Here is a tiny trained network, its code and every weight. The questions are about switching its units off for an input and a class, where a switched-off unit gives its printed mean instead of its output.

import numpy as np


def w(rows, s, z=0):
    codes = np.array(rows[::2]) - 128.0
    scale = np.full(codes.shape[1], s)
    scale[-1] = z or s
    return codes * scale


def f(y):
    return np.maximum(y, 0)


def log_softmax(a):
    a = a - a.max(-1, keepdims=True)
    return a - np.log(np.exp(a).sum(-1, keepdims=True))


def net(x, mask):
    res = np.array(x, float).reshape(1, 6) / 4 @ E
    y = f(res @ A[0][:, :-1].T + A[0][:, -1])
    res = res + np.where(mask, y, B[0][:, -1]) @ B[0][:, :-1]
    return log_softmax(res[-1] @ U[:, :-1].T + U[:, -1])


A, B = {}, {}
E = w([
[81,217,94,121,67,84,36,112,91,133,187,79],'x0',
[87,130,111,3,141,183,103,136,184,187,118,99],'x1',
[116,111,142,106,123,178,100,152,162,108,198,189],'x2',
[109,134,219,109,90,126,120,135,166,113,116,172],'x3',
[176,62,46,116,130,132,87,136,143,47,185,117],'x4',
[136,59,127,83,118,162,157,72,126,74,142,132],'x5',
],0.012)
A[0] = w([
[109,202,191,125,80,95,90,140,190,163,137,166,160],'N0',
[167,62,70,87,183,165,174,154,156,185,132,110,126],'N1',
[151,86,38,150,138,116,79,142,99,72,201,117,176],'N2',
[57,171,165,134,137,111,114,148,149,171,107,173,108],'N3',
[112,144,172,42,63,174,164,88,130,133,98,145,156],'N4',
[182,92,70,84,203,136,160,176,136,122,120,161,250],'N5',
[87,183,101,131,89,111,80,108,26,175,126,143,215],'N6',
[116,185,105,122,116,139,24,165,129,116,156,135,164],'N7',
[114,54,187,87,90,140,139,57,145,104,135,161,213],'N8',
[66,219,140,107,95,161,69,78,172,144,115,123,205],'N9',
[162,142,76,92,130,129,89,172,124,54,186,108,114],'N10',
[53,151,121,225,143,111,153,87,83,143,67,92,217],'N11',
[107,136,90,109,196,110,156,179,215,216,68,141,204],'N12',
[86,82,99,118,125,139,110,135,123,44,176,96,121],'N13',
[158,88,78,100,105,122,108,109,124,78,152,111,79],'N14',
[94,39,138,86,157,197,165,177,166,120,69,130,217],'N15',
[109,151,186,65,80,220,108,105,142,170,127,100,161],'N16',
[183,130,203,208,112,139,197,191,126,119,74,173,201],'N17',
[148,103,146,42,120,171,205,82,175,121,75,152,159],'N18',
[109,30,127,15,142,183,102,95,90,86,168,151,218],'N19',
[120,133,167,88,116,157,131,122,114,121,141,153,3],'N20',
[114,122,77,84,107,187,81,98,132,54,142,117,198],'N21',
[180,78,94,125,111,110,111,115,145,88,239,116,144],'N22',
[174,51,31,144,105,120,117,181,105,65,147,189,247],'N23',
[59,190,181,163,59,45,13,82,147,175,133,104,190],'N24',
[91,174,144,144,143,123,61,129,115,159,133,107,82],'N25',
[145,86,56,161,184,125,130,45,83,125,136,66,225],'N26',
[196,128,255,210,96,68,195,171,138,101,119,196,190],'N27',
],0.0097,0.0041)
B[0] = w([
[58,83,134,41,182,176,176,171,69,93,193,129,203],'N0',
[115,62,98,227,169,185,52,136,183,112,97,98,195],'N1',
[170,195,118,192,2,107,167,58,83,81,201,95,220],'N2',
[98,64,131,66,179,170,152,150,94,123,177,77,181],'N3',
[120,103,197,102,140,45,69,147,163,157,77,158,189],'N4',
[129,116,111,214,133,166,153,75,160,90,52,60,201],'N5',
[71,140,90,70,140,64,121,174,102,228,214,84,218],'N6',
[115,157,127,72,110,167,157,126,108,122,181,99,205],'N7',
[123,115,179,155,176,49,176,101,206,151,128,198,194],'N8',
[54,153,177,49,110,101,110,239,156,164,182,93,211],'N9',
[57,190,134,131,85,104,113,118,138,84,183,107,193],'N10',
[201,106,37,115,217,68,113,190,119,140,134,126,212],'N11',
[118,44,71,132,162,181,91,216,111,65,105,73,206],'N12',
[101,172,171,186,150,113,158,61,155,126,170,141,182],'N13',
[120,164,165,191,152,127,133,33,143,136,167,126,178],'N14',
[137,92,169,167,132,176,139,81,227,138,56,150,215],'N15',
[11,96,163,99,141,32,82,158,136,132,133,117,197],'N16',
[200,42,90,72,172,152,215,133,65,75,117,169,226],'N17',
[137,99,155,154,202,108,70,100,206,192,61,172,206],'N18',
[104,210,212,186,65,82,119,59,212,176,67,164,217],'N19',
[104,119,133,94,154,118,139,88,131,126,126,185,145],'N20',
[78,181,201,206,38,57,134,118,160,110,162,123,197],'N21',
[113,184,165,209,41,133,175,71,161,71,177,111,200],'N22',
[168,179,120,210,81,149,188,37,109,68,115,86,219],'N23',
[70,80,83,33,151,108,125,197,92,126,210,104,250],'N24',
[59,168,92,72,103,113,103,187,110,158,169,51,178],'N25',
[167,183,90,199,103,31,97,74,133,196,94,132,213],'N26',
[209,78,152,55,157,169,207,102,55,66,134,215,241],'N27',
],0.0077,0.018)
U = w([
[134,175,104,180,52,140,138,63,129,70,178,103,29],'0',
[213,163,26,147,161,53,111,173,84,188,99,96,113],'1',
[92,109,188,94,161,88,97,98,207,185,65,189,80],'2',
[28,156,123,9,143,154,87,238,91,173,195,75,252],'3',
[143,69,76,175,186,255,118,143,190,117,39,62,18],'4',
[233,45,141,103,178,167,206,139,73,72,93,222,186],'5',
],0.0084,0.0023)

Each question gives the input, the list of numbers given to net, and the class t.
The units are the neurons (one row each of A and B). Each row of codes is followed by its name. A weight is (code - 128) times the scale printed after its matrix; where a second scale follows, it is the last column's (A, B and U).
mask holds one flag per neuron, in row order. A switched-off neuron (its flag False) gives its mean, the last column of its row in B, instead of its output. The means were averaged over made-up inputs and are rounded, as every weight is.
A unit's drop is (log p(t) with every unit on - log p(t) with that unit switched off) / (log p(t) with every unit on - log p(t) with every unit switched off).
The circuit of an input: a set's keep is (log p(t) with only the set's units on - log p(t) with every unit switched off) / (log p(t) with every unit on - log p(t) with every unit switched off). Starting from the 12 units with the biggest drops (on a tie, the unit counted first), units are removed one at a time, each time the one whose removal leaves the highest keep (on an exact tie, the one counted first), for as long as the keep stays at least 0.8.
units of the circuit, in order: the units of the circuit, biggest drop first
k most important neurons: the k neurons with the biggest drops, biggest first
drop when u is switched off: that unit's drop, to one decimal
input [5,7,4,-6,0,3], class 0: units of the circuit, in order : (N21)
input [-6,3,7,5,-8,-1], class 5: 3 most important neurons : (N17; N27; N12)
input [-7,0,-3,-5,0,8], class 4: 2 most important neurons : (N1; N5)
input [-2,5,2,-4,-7,1], class 2: 3 most important neurons : (N16; N4; N24)
input [-5,8,3,-6,-6,1], class 4: 2 most important neurons : (N12; N1)
input [2,4,-3,2,-4,5], class 2: 3 most important neurons : (N4; N18; N7)
input [7,6,5,6,6,2], class 0: 3 most important neurons : (N19; N22; N21)
input [-6,1,-1,-5,8,-7], class 0: 2 most important neurons : (N2; N23)
input [-5,0,4,3,5,5], class 0: 2 most important neurons : (N23; N22)
input [-7,5,-8,-2,7,7], class 4: 3 most important neurons : (N1; N5; N18)
input [7,0,-7,-7,6,-8], class 3: 2 most important neurons : (N6; N24)
input [-1,7,-7,-4,1,3], class 4: 2 most important neurons : (N1; N12)
input [-1,8,2,-5,-2,-1], class 4: 2 most important neurons : (N12; N1)
input [-4,-2,-1,-8,-7,1], class 5: units of the circuit, in order : (N17)
input [-7,7,7,-4,1,5], class 2: drop when N19 is switched off : 2.2
input [-5,0,2,1,6,-8], class 4: drop when N5 is switched off : 0.2
input [-2,8,4,-1,0,2], class 2: drop when N6 is switched off : 0.0
input [-6,2,-2,7,2,-2], class 5: drop when N17 is switched off : 0.1
